Below are the code and all the weights of a small trained network. Each question names an input and a class and asks about switching units off, where a switched-off unit gives its printed mean instead of its output.

import numpy as np


def w(rows, s, z=0):
    codes = np.array(rows[::2]) - 128.0
    scale = np.full(codes.shape[1], s)
    scale[-1] = z or s
    return codes * scale


def f(y):
    return np.maximum(y, 0)


def log_softmax(a):
    a = a - a.max(-1, keepdims=True)
    return a - np.log(np.exp(a).sum(-1, keepdims=True))


def net(x, mask):
    res = np.array(x, float).reshape(1, 4) / 4 @ E
    y = f(res @ A[0][:, :-1].T + A[0][:, -1])
    res = res + np.where(mask, y, B[0][:, -1]) @ B[0][:, :-1]
    return log_softmax(res[-1] @ U[:, :-1].T + U[:, -1])


A, B = {}, {}
E = w([
[106,63,128,83,114,144,175,143,215,186],'x0',
[85,125,64,254,97,214,77,173,135,107],'x1',
[164,141,113,63,160,135,80,204,146,74],'x2',
[26,177,90,111,89,96,210,128,92,91],'x3',
],0.0089)
A[0] = w([
[124,117,193,2,141,87,194,98,129,196,222],'neuron 0',
[66,215,115,137,104,104,178,113,70,84,249],'neuron 1',
[58,157,128,137,91,94,204,145,135,103,198],'neuron 2',
[85,228,95,208,71,149,130,134,48,93,217],'neuron 3',
[145,145,84,88,170,145,114,191,155,58,171],'neuron 4',
[177,137,144,202,103,159,77,155,149,137,171],'neuron 5',
[161,133,215,120,118,91,136,56,131,167,168],'neuron 6',
[149,109,161,17,172,108,93,164,174,108,186],'neuron 7',
[69,142,117,165,83,159,136,131,109,83,100],'neuron 8',
[71,199,71,178,88,149,139,180,107,96,142],'neuron 9',
[183,127,169,34,193,133,107,146,126,150,212],'neuron 10',
[202,109,184,31,182,120,120,155,140,132,224],'neuron 11',
[110,12,167,134,151,181,120,143,241,242,208],'neuron 12',
[105,155,120,47,162,123,156,222,117,118,213],'neuron 13',
[47,102,79,133,52,180,181,147,150,170,171],'neuron 14',
[96,112,116,225,62,208,122,135,122,140,246],'neuron 15',
[175,156,147,156,143,156,56,84,75,93,255],'neuron 16',
[114,54,84,172,100,177,127,138,187,216,159],'neuron 17',
[189,93,200,115,167,79,148,49,95,253,167],'neuron 18',
[159,124,176,66,152,151,115,142,146,120,168],'neuron 19',
[158,102,195,103,85,110,183,33,116,186,189],'neuron 20',
[104,32,111,163,145,167,88,128,167,206,162],'neuron 21',
[148,161,133,195,118,120,97,138,42,63,155],'neuron 22',
],0.0067,0.0031)
B[0] = w([
[97,159,166,64,116,100,163,76,131,127,254],'neuron 0',
[78,118,63,131,122,137,82,107,149,133,238],'neuron 1',
[113,100,82,108,85,116,121,86,171,153,209],'neuron 2',
[80,128,12,187,180,176,44,144,150,156,246],'neuron 3',
[164,154,83,109,137,180,63,203,144,111,187],'neuron 4',
[138,112,110,161,136,132,125,129,89,82,196],'neuron 5',
[112,147,170,137,149,127,167,87,99,168,198],'neuron 6',
[190,183,170,62,130,142,72,138,145,117,208],'neuron 7',
[157,103,112,164,156,143,81,174,151,175,181],'neuron 8',
[152,104,60,166,147,143,87,158,167,174,210],'neuron 9',
[211,194,211,64,128,145,89,128,121,156,212],'neuron 10',
[197,193,186,64,147,140,105,141,129,153,225],'neuron 11',
[186,113,169,121,68,80,178,139,66,82,250],'neuron 12',
[129,133,119,60,102,123,78,137,159,138,195],'neuron 13',
[138,35,104,107,50,87,109,140,176,129,212],'neuron 14',
[141,113,87,254,95,113,118,195,159,92,243],'neuron 15',
[130,162,160,148,154,124,140,133,56,67,210],'neuron 16',
[165,76,153,159,65,62,160,171,108,72,213],'neuron 17',
[118,108,179,136,147,92,185,100,95,152,231],'neuron 18',
[196,177,171,89,119,143,91,162,113,132,178],'neuron 19',
[76,108,162,156,121,61,206,71,108,171,219],'neuron 20',
[160,104,152,168,83,98,172,166,99,53,206],'neuron 21',
[86,193,71,149,195,175,104,95,92,94,205],'neuron 22',
],0.0073,0.0089)
U = w([
[192,189,147,32,119,165,66,171,138,126,181],'0',
[99,98,83,166,108,155,100,152,198,223,14],'1',
[173,85,143,187,42,96,171,174,101,66,157],'2',
[156,155,215,113,153,114,181,96,64,185,20],'3',
[77,192,73,191,223,201,102,128,66,112,160],'4',
[3,132,141,83,81,97,183,56,124,152,254],'5',
],0.0075,0.00085)

Each question gives the input, the list of numbers given to net, and the class t.
The units are the neurons (one row each of A and B). Each row of codes is followed by its name. A weight is (code - 128) times the scale printed after its matrix; where a second scale follows, it is the last column's (A, B and U).
mask holds one flag per neuron, in row order. A switched-off neuron (its flag False) gives its mean, the last column of its row in B, instead of its output. The means were averaged over made-up inputs and are rounded, as every weight is.
A unit's drop is (log p(t) with every unit on - log p(t) with that unit switched off) / (log p(t) with every unit on - log p(t) with every unit switched off).
The circuit of an input: a set's keep is (log p(t) with only the set's units on - log p(t) with every unit switched off) / (log p(t) with every unit on - log p(t) with every unit switched off). Starting from the 12 units with the biggest drops (on a tie, the unit counted first), units are removed one at a time, each time the one whose removal leaves the highest keep (on an exact tie, the one counted first), for as long as the keep stays at least 0.8.
units of the circuit, in order: the units of the circuit, biggest drop first
most important unit: the unit with the biggest drop
k most important neurons: the k neurons with the biggest drops, biggest first
drop of u: that unit's drop, to one decimal
input [-8,1,8,1], class 4: most important unit	neuron 22
input [2,8,8,2], class 1: units of the circuit, in order	(neuron 9; neuron 14; neuron 12)
input [8,-5,3,-8], class 3: 2 most important neurons	(neuron 18; neuron 12)
input [-3,5,2,-6], class 4: units of the circuit, in order	(neuron 22; neuron 14)
input [8,8,8,4], class 2: 3 most important neurons	(neuron 17; neuron 12; neuron 21)
input [6,-8,1,0], class 3: 2 most important neurons	(neuron 20; neuron 18)
input [5,8,-6,6], class 1: 3 most important neurons	(neuron 3; neuron 9; neuron 8)
input [8,2,4,0], class 2: 3 most important neurons	(neuron 12; neuron 17; neuron 21)
input [5,-5,2,-7], class 3: 2 most important neurons	(neuron 18; neuron 20)
input [-3,8,-4,5], class 1: 2 most important neurons	(neuron 14; neuron 9)
input [7,-4,-4,0], class 3: 2 most important neurons	(neuron 12; neuron 1)
input [8,-1,0,-6], class 3: drop of neuron 15	0.3
input [-2,1,-7,1], class 1: drop of neuron 12	0.1
input [-2,4,-3,4], class 1: drop of neuron 14	0.2
input [-3,1,-2,7], class 1: most important neuron	(neuron 2)
